Below is a small trained network, with its code and all its weights. Each question gives an input and a class and asks what happens when units are switched off, that is, made to give their printed mean instead of their output.

import numpy as np


def w(rows, s, z=0):
    codes = np.array(rows[::2]) - 128.0
    scale = np.full(codes.shape[1], s)
    scale[-1] = z or s
    return codes * scale


def f(y):
    return y / 2 * (1 + np.tanh(0.7978845608 * (y + 0.044715 * y**3)))


def log_softmax(a):
    a = a - a.max(-1, keepdims=True)
    return a - np.log(np.exp(a).sum(-1, keepdims=True))


def net(x, mask):
    res = np.array(x, float).reshape(1, 5) / 4 @ E
    y = f(res @ A[0][:, :-1].T + A[0][:, -1])
    res = res + np.where(mask, y, B[0][:, -1]) @ B[0][:, :-1]
    return log_softmax(res[-1] @ U[:, :-1].T + U[:, -1])


A, B = {}, {}
E = w([
[107,110,124,111,98,10,112,64],'x0',
[108,84,79,39,127,78,127,201],'x1',
[157,82,171,136,10,160,65,71],'x2',
[113,141,105,123,159,76,87,157],'x3',
[181,54,104,178,135,98,146,141],'x4',
],0.013)
A[0] = w([
[141,130,138,109,124,169,159,150,253],'n1',
[133,101,125,165,187,124,142,215,157],'n2',
[136,89,124,109,77,55,109,158,125],'n3',
[121,180,141,129,145,177,47,184,108],'n4',
[143,141,168,138,69,152,111,57,146],'n5',
[153,107,134,198,57,132,61,56,178],'n6',
[108,164,118,104,179,56,135,117,175],'n7',
[98,163,116,74,133,64,122,124,171],'n8',
[157,82,122,164,144,110,148,158,189],'n9',
[115,138,139,113,128,97,88,122,164],'n10',
[120,154,127,95,128,180,148,106,155],'n11',
[118,149,129,119,110,202,142,130,151],'n12',
[161,79,131,141,69,180,149,165,151],'n13',
[105,184,150,108,166,143,154,69,126],'n14',
[137,133,118,122,109,185,97,182,165],'n15',
[142,155,118,161,252,131,135,205,149],'n16',
[128,135,138,160,76,117,82,105,180],'n17',
[120,113,133,128,89,134,211,72,129],'n18',
],0.016,0.004)
B[0] = w([
[138,127,149,126,206,190,101,146,170],'n1',
[125,137,37,91,111,115,67,189,197],'n2',
[208,87,166,62,160,108,80,40,200],'n3',
[36,121,218,105,27,99,93,153,173],'n4',
[114,173,31,187,148,187,95,45,225],'n5',
[133,152,59,205,38,180,153,56,253],'n6',
[108,131,131,125,101,7,216,163,215],'n7',
[53,129,186,108,206,69,150,61,208],'n8',
[200,82,104,92,61,103,136,182,178],'n9',
[98,133,152,121,156,109,138,62,162],'n10',
[142,138,206,175,148,117,74,132,162],'n11',
[178,107,223,163,171,179,55,116,177],'n12',
[92,113,97,83,149,247,238,148,203],'n13',
[107,117,117,151,131,119,243,190,173],'n14',
[60,132,169,77,71,184,136,175,178],'n15',
[106,187,2,141,138,85,17,229,225],'n16',
[121,149,97,154,57,111,147,90,192],'n17',
[216,137,120,189,230,144,115,125,169],'n18',
],0.019,0.021)
U = w([
[240,75,119,112,103,99,118,78,24],'0',
[120,179,35,85,129,92,27,179,194],'1',
[50,182,236,143,100,212,52,173,11],'2',
[174,162,166,187,203,215,92,162,155],'3',
[119,125,132,31,150,38,104,3,59],'4',
[140,89,89,44,137,228,167,164,13],'5',
[126,193,67,200,53,173,108,14,252],'6',
[70,187,154,148,167,82,210,151,194],'7',
],0.0077,0.0016)

Each question gives the input, the list of numbers given to net, and the class t.
The units are the neurons (one row each of A and B). Each row of codes is followed by its name. A weight is (code - 128) times the scale printed after its matrix; where a second scale follows, it is the last column's (A, B and U).
mask holds one flag per neuron, in row order. A switched-off neuron (its flag False) gives its mean, the last column of its row in B, instead of its output. The means were averaged over made-up inputs and are rounded, as every weight is.
A unit's drop is (log p(t) with every unit on - log p(t) with that unit switched off) / (log p(t) with every unit on - log p(t) with every unit switched off).
The circuit of an input: a set's keep is (log p(t) with only the set's units on - log p(t) with every unit switched off) / (log p(t) with every unit on - log p(t) with every unit switched off). Starting from the 12 units with the biggest drops (on a tie, the unit counted first), units are removed one at a time, each time the one whose removal leaves the highest keep (on an exact tie, the one counted first), for as long as the keep stays at least 0.8.
circuit, biggest first: the units of the circuit, biggest drop first
top k neurons: the k neurons with the biggest drops, biggest first
drop of u: that unit's drop, to one decimal
input [8,-3,-2,0,-7], class 7: circuit, biggest first => n14
input [-7,5,6,-8,0], class 2: top 3 neurons => n15, n12, n11
input [8,3,-5,-3,-7], class 7: top 2 neurons => n14, n7
input [2,3,1,-4,-2], class 4: top 2 neurons => n6, n16
input [2,5,2,-5,-8], class 4: top 2 neurons => n6, n8
input [2,-2,-5,2,-3], class 7: top 2 neurons => n7, n14
input [-1,0,1,6,-5], class 2: top 2 neurons => n4, n3
input [-7,5,-4,-4,7], class 1: drop of n16 => 1.8
input [2,-5,-4,3,7], class 1: drop of n9 => 0.0
input [2,-4,-6,-6,-8], class 7: drop of n14 => 0.4
input [4,1,-3,5,8], class 1: top 2 neurons => n16, n2
